Below is a small trained network, with its code and all its weights. Each question gives an input and a target symbol and asks what happens when units are switched off, that is, made to give their printed mean instead of their output.

import numpy as np


def w(rows, s, z=0):
    codes = np.array(rows[::2]) - 128.0
    scale = np.full(codes.shape[1], s)
    scale[-1] = z or s
    return codes * scale


def norm(h):
    return h / np.sqrt((h * h).mean(-1, keepdims=True) + 1e-5)


def f(y):
    return y / 2 * (1 + np.tanh(0.7978845608 * (y + 0.044715 * y**3)))


def softmax(a):
    e = np.exp(a - a.max(-1, keepdims=True))
    return e / e.sum(-1, keepdims=True)


def log_softmax(a):
    a = a - a.max(-1, keepdims=True)
    return a - np.log(np.exp(a).sum(-1, keepdims=True))


def net(x, mask):
    ids = ['αβγδεηθλξστφω'.index(c) for c in x.split()]
    T = len(ids)
    res = E[ids] + P[:T]
    r = norm(res)
    for j in range(2):
        rows = slice(3 * j, 3 * j + 3)
        q, k, v = (r @ M[0][rows].T for M in (Q, K, V))
        z = softmax(np.where(np.tri(T) > 0, q @ k.T / 3**0.5, -1e9)) @ v
        o = O[0][rows]
        res = res + np.where(mask[j], z, o[:, -1]) @ o[:, :-1]
    y = f(norm(res) @ A[0][:, :-1].T + A[0][:, -1])
    res = res + np.where(mask[2:18], y, B[0][:, -1]) @ B[0][:, :-1]
    return log_softmax(norm(res)[-1] @ U[:, :-1].T + U[:, -1])


Q, K, V, O, A, B = {}, {}, {}, {}, {}, {}
E = w([
[94,143,83,109,103,123,151,222,121,120,111],'α',
[79,77,135,50,141,110,122,212,57,127,105],'β',
[105,93,130,129,101,113,140,220,137,130,108],'γ',
[69,125,141,147,146,162,100,156,74,131,59],'δ',
[73,142,181,116,124,126,158,209,74,85,109],'ε',
[101,117,142,141,142,94,131,135,61,121,42],'η',
[134,149,133,142,92,156,120,156,66,115,72],'θ',
[95,142,153,134,142,173,144,248,196,123,131],'λ',
[27,138,158,120,226,150,116,166,171,109,95],'ξ',
[121,62,218,151,188,118,120,185,185,154,78],'σ',
[162,157,152,197,122,102,171,175,225,126,86],'τ',
[93,83,187,109,86,242,71,151,169,104,129],'φ',
[208,154,94,78,193,165,102,95,178,114,120],'ω',
],0.0015)
P = w([
[125,109,109,127,122,136,214,74,105,189,178],'0',
[147,138,80,99,117,135,88,172,112,186,29],'1',
[99,150,127,130,102,135,164,75,121,212,158],'2',
[170,108,89,129,138,136,95,195,113,108,60],'3',
[154,88,102,181,138,126,158,119,99,113,205],'4',
[148,173,130,83,102,118,75,161,158,123,28],'5',
[102,162,143,88,87,106,158,70,140,217,140],'6',
[181,98,111,141,159,156,104,183,122,9,59],'7',
[156,66,91,185,145,161,190,121,100,76,157],'8',
[133,203,163,65,83,78,25,146,156,124,52],'9',
[103,182,147,103,84,81,91,80,135,214,152],'10',
[187,96,112,142,155,171,100,175,133,2,47],'11',
[161,39,94,184,162,183,199,122,98,66,164],'12',
],0.0021)
Q[0] = w([
[80,154,112,98,72,112,155,104,115,254,137],'h1',
[55,188,168,71,90,93,112,48,174,250,157],'h1',
[111,206,182,49,72,91,63,151,160,165,55],'h1',
[112,123,119,155,126,137,185,73,114,174,196],'h2',
[156,85,110,184,153,140,115,135,121,4,150],'h2',
[98,243,222,27,47,65,68,97,173,216,101],'h2',
],0.0078)
K[0] = w([
[132,90,86,189,166,169,203,131,63,104,151],'h1',
[128,61,58,143,139,154,209,151,107,103,117],'h1',
[180,74,160,150,167,190,143,130,156,1,110],'h1',
[70,70,60,126,134,115,171,127,58,213,140],'h2',
[96,186,148,72,81,90,42,123,161,180,99],'h2',
[153,50,88,154,168,185,186,154,114,42,103],'h2',
],0.0062)
V[0] = w([
[134,50,169,111,225,111,100,97,201,158,135],'h1',
[165,145,33,22,86,83,133,161,164,103,189],'h1',
[230,79,130,102,53,212,90,94,99,159,141],'h1',
[221,200,110,189,95,50,153,108,205,181,86],'h2',
[181,63,136,109,133,3,164,137,52,124,123],'h2',
[88,77,206,154,37,143,134,181,172,107,130],'h2',
],0.0029)
O[0] = w([
[184,66,186,136,253,141,97,112,173,172,145,140],'h1',
[142,195,79,92,108,146,63,202,112,139,229,171],'h1',
[241,85,198,90,66,184,95,132,75,67,144,173],'h1',
[101,177,206,100,82,24,77,72,133,180,117,247],'h2',
[131,70,146,221,146,57,117,146,73,21,175,102],'h2',
[124,98,156,179,99,173,210,103,89,237,192,75],'h2',
],0.0031,0.0016)
A[0] = w([
[255,158,100,26,192,107,19,99,173,91,137,2],'n1',
[123,111,115,134,133,62,110,145,105,102,121,107],'n2',
[111,118,143,168,158,89,139,87,134,106,107,123],'n3',
[145,130,114,101,113,174,111,177,130,136,106,115],'n4',
[96,133,128,111,114,166,172,101,112,152,206,90],'n5',
[100,119,110,138,146,111,109,166,126,119,92,120],'n6',
[130,104,139,161,130,127,140,102,94,151,205,67],'n7',
[181,140,111,151,127,113,132,145,176,111,124,126],'n8',
[122,143,127,95,106,127,147,94,110,185,105,133],'n9',
[109,151,146,159,99,69,110,80,107,149,245,81],'n10',
[116,134,164,106,144,102,133,107,168,165,157,140],'n11',
[97,105,107,155,117,100,174,126,120,147,138,129],'n12',
[161,88,179,110,119,131,99,124,155,148,111,128],'n13',
[107,132,145,117,203,120,107,149,158,155,104,102],'n14',
[132,131,122,121,88,107,118,116,108,77,107,90],'n15',
[126,106,174,142,109,101,141,83,115,116,174,133],'n16',
],0.0067,0.0059)
B[0] = w([
[244,174,106,44,217,158,3,151,94,88,108,254],'n1',
[110,163,93,147,129,188,119,106,137,196,156,132],'n2',
[104,118,127,76,99,121,79,146,128,154,180,129],'n3',
[121,94,132,117,152,74,93,66,137,83,160,157],'n4',
[145,158,147,126,81,79,84,139,92,182,108,138],'n5',
[179,167,172,133,169,119,170,115,147,150,171,140],'n6',
[172,240,155,170,149,115,200,114,206,142,80,132],'n7',
[63,152,165,101,135,111,79,172,47,155,118,147],'n8',
[105,128,173,130,140,103,115,208,139,88,155,142],'n9',
[150,60,107,76,127,179,178,157,205,99,175,140],'n10',
[91,117,108,141,176,101,120,158,54,101,86,144],'n11',
[124,154,121,95,144,157,81,69,125,96,118,144],'n12',
[101,145,108,102,134,190,150,92,80,125,134,160],'n13',
[205,136,111,141,50,133,119,143,136,135,142,145],'n14',
[167,69,77,152,129,126,117,169,131,157,97,135],'n15',
[198,120,126,164,149,52,116,125,168,116,121,133],'n16',
],0.0041,0.0093)
U = w([
[218,194,153,153,94,122,192,135,238,143,136,170],'α',
[83,63,201,97,162,40,138,186,172,29,194,67],'β',
[35,61,145,64,99,219,157,51,146,51,65,213],'γ',
[92,152,42,75,32,178,142,183,128,114,234,53],'δ',
[191,177,110,57,182,164,53,152,90,81,88,217],'ε',
[183,86,221,109,66,236,181,144,66,200,176,100],'η',
[107,158,82,236,212,170,192,174,84,43,179,113],'θ',
[175,41,59,200,46,94,124,168,82,101,52,128],'λ',
[75,231,79,147,83,119,147,8,99,93,105,139],'ξ',
[60,204,190,133,74,65,113,202,66,195,63,97],'σ',
[108,96,74,168,125,60,61,52,110,192,254,93],'τ',
[154,69,196,174,233,58,165,41,111,168,43,3],'φ',
[90,111,40,150,190,201,152,165,163,244,94,134],'ω',
],0.0059,0.0017)

Each question gives the input, a string of symbols that net reads in full, and the target symbol t.
The units are the heads (3 rows each of Q, K, V and O) and the neurons (one row each of A and B). Each row of codes is followed by its name. A weight is (code - 128) times the scale printed after its matrix; where a second scale follows, it is the last column's (O, A, B and U).
mask holds one flag per unit, heads first, then neurons. A switched-off unit (its flag False) gives its mean, the last column of its rows in O or B, instead of its output. The means were averaged over made-up inputs and are rounded, as every weight is.
A unit's drop is (log p(t) with every unit on - log p(t) with that unit switched off) / (log p(t) with every unit on - log p(t) with every unit switched off).
The circuit of an input: a set's keep is (log p(t) with only the set's units on - log p(t) with every unit switched off) / (log p(t) with every unit on - log p(t) with every unit switched off). Starting from the 12 units with the biggest drops (on a tie, the unit counted first), units are removed one at a time, each time the one whose removal leaves the highest keep (on an exact tie, the one counted first), for as long as the keep stays at least 0.8.
circuit, biggest first: the units of the circuit, biggest drop first
unit that matters most: the unit with the biggest drop
top k neurons: the k neurons with the biggest drops, biggest first
which heads matter: for each layer, one digit per head in row order, 1 if its drop is at least 0.15 and else 0, layers parted by /
input ω ω ξ η ω δ λ ω ε τ δ, target ξ: which heads matter => 11
input ξ φ ω λ ω τ θ τ η γ ε, target τ: which heads matter => 11
input λ ε α, target σ: unit that matters most => n1
input φ λ γ, target η: circuit, biggest first => n1, h1
input τ ω ω τ δ λ τ, target γ: circuit, biggest first => n1, h2, h1, n12
input λ λ φ γ β ω ω, target θ: which heads matter => 01
input ξ ω ω η τ ω α τ τ τ ξ, target β: which heads matter => 01
input τ γ λ ω τ γ η γ η η, target ω: which heads matter => 01
input ω β τ θ, target σ: circuit, biggest first => h2, n1
input θ ω ω γ ε ξ γ, target ξ: top 3 neurons => n1, n12, n5
input η λ τ τ τ τ θ γ τ γ α τ ω, target δ: circuit, biggest first => h1, n1, h2
input λ γ ω ω ω γ φ γ δ, target η: circuit, biggest first => n1, h2
input ξ θ λ, target ω: circuit, biggest first => h1, n1, h2
input ω σ θ ε θ, target λ: circuit, biggest first => h1, n1, n15
input σ ω γ ξ σ, target α: unit that matters most => n7
input θ γ β ξ, target α: circuit, biggest first => n1, n6, n14, h1
input λ ε γ, target σ: circuit, biggest first => n1, n5
input ε ω γ ω σ θ σ, target φ: circuit, biggest first => n1, h1
input γ γ ω τ λ ε ε γ ω, target ξ: circuit, biggest first => n1, h1
input ω λ γ ω θ γ ω, target λ: unit that matters most => h1
input η ω ω γ φ ω λ, target η: circuit, biggest first => n1, h1
input γ ξ β λ, target α: circuit, biggest first => h1, n1, n14, n6
input ε ω γ ω ω σ ω α τ α β, target β: circuit, biggest first => n1, n10, n9
input γ γ γ, target α: top 3 neurons => n7, n1, n10
input ε δ λ δ, target β: top 3 neurons => n9, n1, n4
input ε ω τ ω σ ω γ ω σ, target α: circuit, biggest first => h2, n7, n1
input γ ω β, target α: which heads matter => 01
input σ φ λ λ ω ξ ε β, target α: which heads matter => 10
input β δ ω, target θ: which heads matter => 01
